Below is a small trained network, with its code and all its weights. Each question gives an input and a class and asks what happens when units are switched off, that is, made to give their printed mean instead of their output.

import numpy as np


def w(rows, s, z=0):
    codes = np.array(rows[::2]) - 128.0
    scale = np.full(codes.shape[1], s)
    scale[-1] = z or s
    return codes * scale


def norm(h):
    return h / np.sqrt((h * h).mean(-1, keepdims=True) + 1e-5)


def f(y):
    return np.maximum(y, 0)


def log_softmax(a):
    a = a - a.max(-1, keepdims=True)
    return a - np.log(np.exp(a).sum(-1, keepdims=True))


def net(x, mask):
    res = np.array(x, float).reshape(1, 3) / 4 @ E
    u = 0
    for l in range(2):
        y = f(norm(res) @ A[l][:, :-1].T + A[l][:, -1])
        res = res + np.where(mask[u : u + 12], y, B[l][:, -1]) @ B[l][:, :-1]
        u += 12
    return log_softmax(norm(res)[-1] @ U[:, :-1].T + U[:, -1])


A, B = {}, {}
E = w([
[48,86,60,170,215,81,139,187,116,210,115,73],'x0',
[28,69,179,226,151,59,139,170,207,99,151,178],'x1',
[166,123,110,29,156,139,254,74,209,152,38,147],'x2',
],0.0086)
A[0] = w([
[125,188,163,150,89,150,153,138,166,2,107,235,100],'0.n1',
[113,177,119,147,124,171,57,209,79,85,181,168,56],'0.n2',
[157,142,199,109,102,99,121,146,156,85,110,181,35],'0.n3',
[169,118,205,149,164,73,185,160,194,123,141,129,194],'0.n4',
[176,188,31,123,92,135,123,76,120,96,194,117,12],'0.n5',
[93,152,91,111,148,21,83,174,57,39,103,102,128],'0.n6',
[91,184,202,229,54,142,194,183,175,15,138,159,49],'0.n7',
[235,136,125,71,136,92,147,70,135,91,64,156,1],'0.n8',
[135,175,94,74,35,205,69,131,137,129,123,114,86],'0.n9',
[137,123,123,175,133,40,140,144,107,160,121,119,202],'0.n10',
[127,118,132,163,154,139,33,145,118,126,84,148,84],'0.n11',
[102,67,63,119,174,97,115,197,126,168,125,107,77],'0.n12',
],0.0071,0.0018)
B[0] = w([
[163,203,98,114,255,97,89,48,91,97,178,144,248],'0.n1',
[93,143,129,186,114,88,169,134,153,240,148,93,240],'0.n2',
[118,149,113,124,218,221,46,37,117,42,49,113,194],'0.n3',
[200,145,35,60,123,157,105,119,102,57,62,117,222],'0.n4',
[101,122,118,130,51,133,174,171,67,104,139,86,188],'0.n5',
[211,222,115,144,43,111,166,176,174,65,117,146,209],'0.n6',
[75,141,185,124,131,147,151,115,224,52,152,95,254],'0.n7',
[171,117,137,158,120,89,56,166,136,114,96,106,223],'0.n8',
[67,120,169,47,143,198,115,194,114,122,150,176,211],'0.n9',
[137,94,119,85,89,126,171,23,121,202,104,89,210],'0.n10',
[167,138,117,91,128,56,157,126,136,170,132,142,184],'0.n11',
[120,132,144,158,207,151,119,89,60,134,112,236,251],'0.n12',
],0.0072,0.0065)
A[1] = w([
[129,132,109,61,114,97,167,148,201,113,103,110,146],'1.n1',
[191,88,20,104,184,84,236,139,144,147,27,60,227],'1.n2',
[133,60,138,104,163,99,132,146,103,169,50,175,37],'1.n3',
[195,165,124,159,156,37,107,76,146,74,210,170,192],'1.n4',
[143,59,127,149,184,137,82,91,113,117,112,174,237],'1.n5',
[102,155,143,157,117,42,141,108,208,131,75,146,121],'1.n6',
[97,129,162,189,41,84,115,85,203,48,211,104,104],'1.n7',
[168,159,71,139,1,174,126,128,150,182,138,181,88],'1.n8',
[79,32,23,118,189,76,245,161,136,117,124,162,118],'1.n9',
[213,88,107,91,94,129,113,93,143,100,102,98,251],'1.n10',
[153,123,77,168,118,122,157,118,101,190,115,75,208],'1.n11',
[135,78,178,178,80,143,188,192,136,61,209,91,115],'1.n12',
],0.0083,0.0014)
B[1] = w([
[173,137,89,151,99,104,119,148,167,161,200,189,164],'1.n1',
[100,82,114,194,102,107,113,129,139,129,137,87,253],'1.n2',
[103,1,114,117,160,153,144,90,161,111,92,95,185],'1.n3',
[173,139,132,86,144,94,172,139,177,152,89,114,202],'1.n4',
[131,82,157,107,150,203,114,51,166,60,167,135,181],'1.n5',
[157,169,109,89,127,133,145,126,105,174,146,76,183],'1.n6',
[141,70,148,71,159,107,213,136,134,235,67,109,197],'1.n7',
[104,144,119,149,112,127,112,173,99,75,159,142,163],'1.n8',
[95,144,190,98,115,207,108,143,15,91,111,124,220],'1.n9',
[63,137,136,150,103,102,134,172,160,174,186,134,178],'1.n10',
[141,192,156,211,154,130,91,105,179,86,108,207,191],'1.n11',
[133,75,120,48,145,106,141,175,88,137,128,89,158],'1.n12',
],0.0094,0.011)
U = w([
[134,62,46,166,73,120,90,165,239,158,153,118,126],'0',
[163,193,156,53,214,162,119,5,204,42,125,183,127],'1',
[110,128,186,75,207,57,220,177,125,239,114,67,124],'2',
[125,186,108,65,50,205,75,224,33,81,177,136,139],'3',
[27,47,117,193,198,229,105,47,73,93,73,118,144],'4',
[148,104,161,142,53,22,138,84,77,64,61,190,2],'5',
[118,240,98,245,154,64,93,155,96,187,140,222,136],'6',
],0.011,0.0091)

Each question gives the input, the list of numbers given to net, and the class t.
The units are the neurons (one row each of A and B). Each row of codes is followed by its name. A weight is (code - 128) times the scale printed after its matrix; where a second scale follows, it is the last column's (A, B and U).
mask holds one flag per neuron, layer by layer. A switched-off neuron (its flag False) gives its mean, the last column of its row in B, instead of its output. The means were averaged over made-up inputs and are rounded, as every weight is.
A unit's drop is (log p(t) with every unit on - log p(t) with that unit switched off) / (log p(t) with every unit on - log p(t) with every unit switched off).
The circuit of an input: a set's keep is (log p(t) with only the set's units on - log p(t) with every unit switched off) / (log p(t) with every unit on - log p(t) with every unit switched off). Starting from the 12 units with the biggest drops (on a tie, the unit counted first), units are removed one at a time, each time the one whose removal leaves the highest keep (on an exact tie, the one counted first), for as long as the keep stays at least 0.8.
units of the circuit, in order: the units of the circuit, biggest drop first
k most important neurons: the k neurons with the biggest drops, biggest first
k most important neurons of layer l: the k neurons of layer l with the biggest drops, biggest first
drop when u is switched off: that unit's drop, to one decimal
input [3,-3,5], class 4: units of the circuit, in order	0.n6, 1.n4
input [1,-4,-8], class 6: units of the circuit, in order	0.n2
input [1,-5,2], class 3: 2 most important neurons	0.n9, 0.n5
input [-2,-2,-7], class 2: units of the circuit, in order	1.n7, 0.n2
input [1,6,5], class 4: 2 most important neurons of layer 0	0.n6, 0.n4
input [2,4,-1], class 2: 2 most important neurons	0.n7, 0.n6
input [1,2,5], class 4: 3 most important neurons of layer 1	1.n9, 1.n3, 1.n4
input [1,2,8], class 0: 2 most important neurons	1.n1, 0.n12
input [7,0,-4], class 6: 2 most important neurons	0.n6, 1.n11
input [-1,7,-1], class 1: 2 most important neurons	0.n1, 0.n4
input [5,-7,8], class 0: 3 most important neurons of layer 1	1.n1, 1.n2, 1.n10
input [4,3,-4], class 6: 4 most important neurons of layer 1	1.n11, 1.n3, 1.n12, 1.n5
input [2,-7,1], class 3: drop when 0.n9 is switched off	0.4
input [-3,-2,-1], class 3: units of the circuit, in order	0.n5
input [6,-7,-2], class 6: 2 most important neurons of layer 0	0.n6, 0.n3
input [1,2,7], class 0: drop when 1.n1 is switched off	0.4
input [4,0,-8], class 6: drop when 0.n7 is switched off	0.3
